Below are the code and all the weights of a small trained network. Each question names an input and a class and asks about switching units off, where a switched-off unit gives its printed mean instead of its output.

import numpy as np


def w(rows, s, z=0):
    codes = np.array(rows[::2]) - 128.0
    scale = np.full(codes.shape[1], s)
    scale[-1] = z or s
    return codes * scale


def f(y):
    return np.maximum(y, 0)


def log_softmax(a):
    a = a - a.max(-1, keepdims=True)
    return a - np.log(np.exp(a).sum(-1, keepdims=True))


def net(x, mask):
    res = np.array(x, float).reshape(1, 8) / 4 @ E
    y = f(res @ A[0][:, :-1].T + A[0][:, -1])
    res = res + np.where(mask, y, B[0][:, -1]) @ B[0][:, :-1]
    return log_softmax(res[-1] @ U[:, :-1].T + U[:, -1])


A, B = {}, {}
E = w([
[51,92,86,177,105,108,169],'x0',
[156,189,73,81,255,117,95],'x1',
[145,184,25,139,106,8,99],'x2',
[147,159,131,211,158,221,235],'x3',
[47,67,101,99,191,179,158],'x4',
[129,153,187,185,141,130,121],'x5',
[115,109,44,154,75,222,48],'x6',
[71,133,150,214,167,155,72],'x7',
],0.0069)
A[0] = w([
[143,170,8,122,115,88,111,251],'N1',
[164,175,188,150,189,125,205,129],'N2',
[140,128,50,182,3,126,154,83],'N3',
[109,121,140,152,89,40,123,144],'N4',
[155,153,175,152,110,143,26,122],'N5',
[107,121,155,155,84,58,120,139],'N6',
[82,105,146,131,141,23,99,96],'N7',
[131,177,5,108,193,127,71,112],'N8',
[99,137,106,131,121,8,101,205],'N9',
[43,78,135,197,155,252,146,107],'N10',
[158,156,193,141,192,145,227,192],'N11',
[123,156,25,96,180,86,87,99],'N12',
[189,169,205,133,125,194,48,121],'N13',
[169,189,175,138,103,156,28,147],'N14',
[135,66,122,33,132,148,131,151],'N15',
[121,46,168,45,117,98,154,191],'N16',
[166,197,157,152,178,113,208,117],'N17',
[124,174,55,107,172,121,76,137],'N18',
[58,55,137,163,155,254,148,175],'N19',
[155,134,48,194,45,151,153,162],'N20',
[67,112,157,190,145,227,133,209],'N21',
],0.0073,0.0019)
B[0] = w([
[142,99,38,121,125,87,93,224],'N1',
[193,207,153,130,198,113,196,199],'N2',
[164,147,54,164,37,112,156,198],'N3',
[75,173,154,187,100,53,115,186],'N4',
[158,101,174,202,120,156,46,174],'N5',
[91,165,157,181,96,90,118,178],'N6',
[44,155,178,143,152,55,87,188],'N7',
[137,61,18,68,213,132,92,222],'N8',
[67,141,132,160,138,31,69,217],'N9',
[10,135,93,238,147,254,210,249],'N10',
[170,201,166,109,196,129,213,220],'N11',
[100,85,57,86,212,83,74,215],'N12',
[193,100,211,163,141,195,82,185],'N13',
[191,86,165,191,130,165,61,183],'N14',
[122,84,146,39,116,141,159,192],'N15',
[96,107,208,60,90,111,152,207],'N16',
[178,175,111,139,174,96,170,193],'N17',
[142,74,68,94,200,131,79,198],'N18',
[20,114,105,140,124,233,198,253],'N19',
[164,140,41,165,66,144,153,194],'N20',
[81,142,136,206,167,215,155,232],'N21',
],0.0074,0.0081)
U = w([
[22,123,119,172,141,251,185,35],'0',
[111,59,182,1,83,141,165,253],'1',
[168,134,57,156,5,112,134,112],'2',
[204,208,156,117,187,116,203,216],'3',
[204,106,203,165,113,180,44,201],'4',
[40,167,180,162,116,49,86,18],'5',
[128,67,50,78,206,109,57,58],'6',
],0.0091,0.00053)

Each question gives the input, the list of numbers given to net, and the class t.
The units are the neurons (one row each of A and B). Each row of codes is followed by its name. A weight is (code - 128) times the scale printed after its matrix; where a second scale follows, it is the last column's (A, B and U).
mask holds one flag per neuron, in row order. A switched-off neuron (its flag False) gives its mean, the last column of its row in B, instead of its output. The means were averaged over made-up inputs and are rounded, as every weight is.
A unit's drop is (log p(t) with every unit on - log p(t) with that unit switched off) / (log p(t) with every unit on - log p(t) with every unit switched off).
The circuit of an input: a set's keep is (log p(t) with only the set's units on - log p(t) with every unit switched off) / (log p(t) with every unit on - log p(t) with every unit switched off). Starting from the 12 units with the biggest drops (on a tie, the unit counted first), units are removed one at a time, each time the one whose removal leaves the highest keep (on an exact tie, the one counted first), for as long as the keep stays at least 0.8.
units of the circuit, in order: the units of the circuit, biggest drop first
k most important neurons: the k neurons with the biggest drops, biggest first
drop when u is switched off: that unit's drop, to one decimal
input [-4,5,-3,6,4,3,-6,4], class 3: units of the circuit, in order : [N2]
input [0,3,-7,1,-3,-3,0,-4], class 3: 2 most important neurons : [N10, N11]
input [-4,-4,-8,-3,-3,2,4,-1], class 4: 3 most important neurons : [N13, N14, N5]
input [5,2,7,-2,-5,-6,-8,-5], class 5: 3 most important neurons : [N4, N9, N7]
input [1,-5,0,6,2,-2,-6,-1], class 3: units of the circuit, in order : [N11, N2]
input [-4,-3,-7,2,-7,-2,-2,4], class 4: units of the circuit, in order : [N13, N14]
input [-3,-5,0,-8,-8,0,4,1], class 4: 3 most important neurons : [N14, N5, N13]
input [-7,-4,4,-1,-7,5,5,-6], class 4: 2 most important neurons : [N14, N13]
input [5,7,-7,-5,-4,3,-2,-3], class 3: 2 most important neurons : [N19, N8]
input [1,0,3,6,1,-7,7,-7], class 2: 2 most important neurons : [N3, N20]
input [-5,-2,-7,2,-6,7,-4,2], class 3: 3 most important neurons : [N11, N2, N17]
input [4,3,5,8,1,-7,5,-1], class 6: drop when N8 is switched off : 0.2
input [-4,-5,3,-8,3,-1,-7,-6], class 5: drop when N4 is switched off : 0.1
input [-2,-7,8,0,-8,-8,-8,1], class 5: units of the circuit, in order : [N9]
input [-8,-2,-6,-6,-6,7,-4,-8], class 4: drop when N13 is switched off : 0.1
input [-1,-4,3,-4,5,2,-6,-7], class 5: drop when N4 is switched off : 0.2
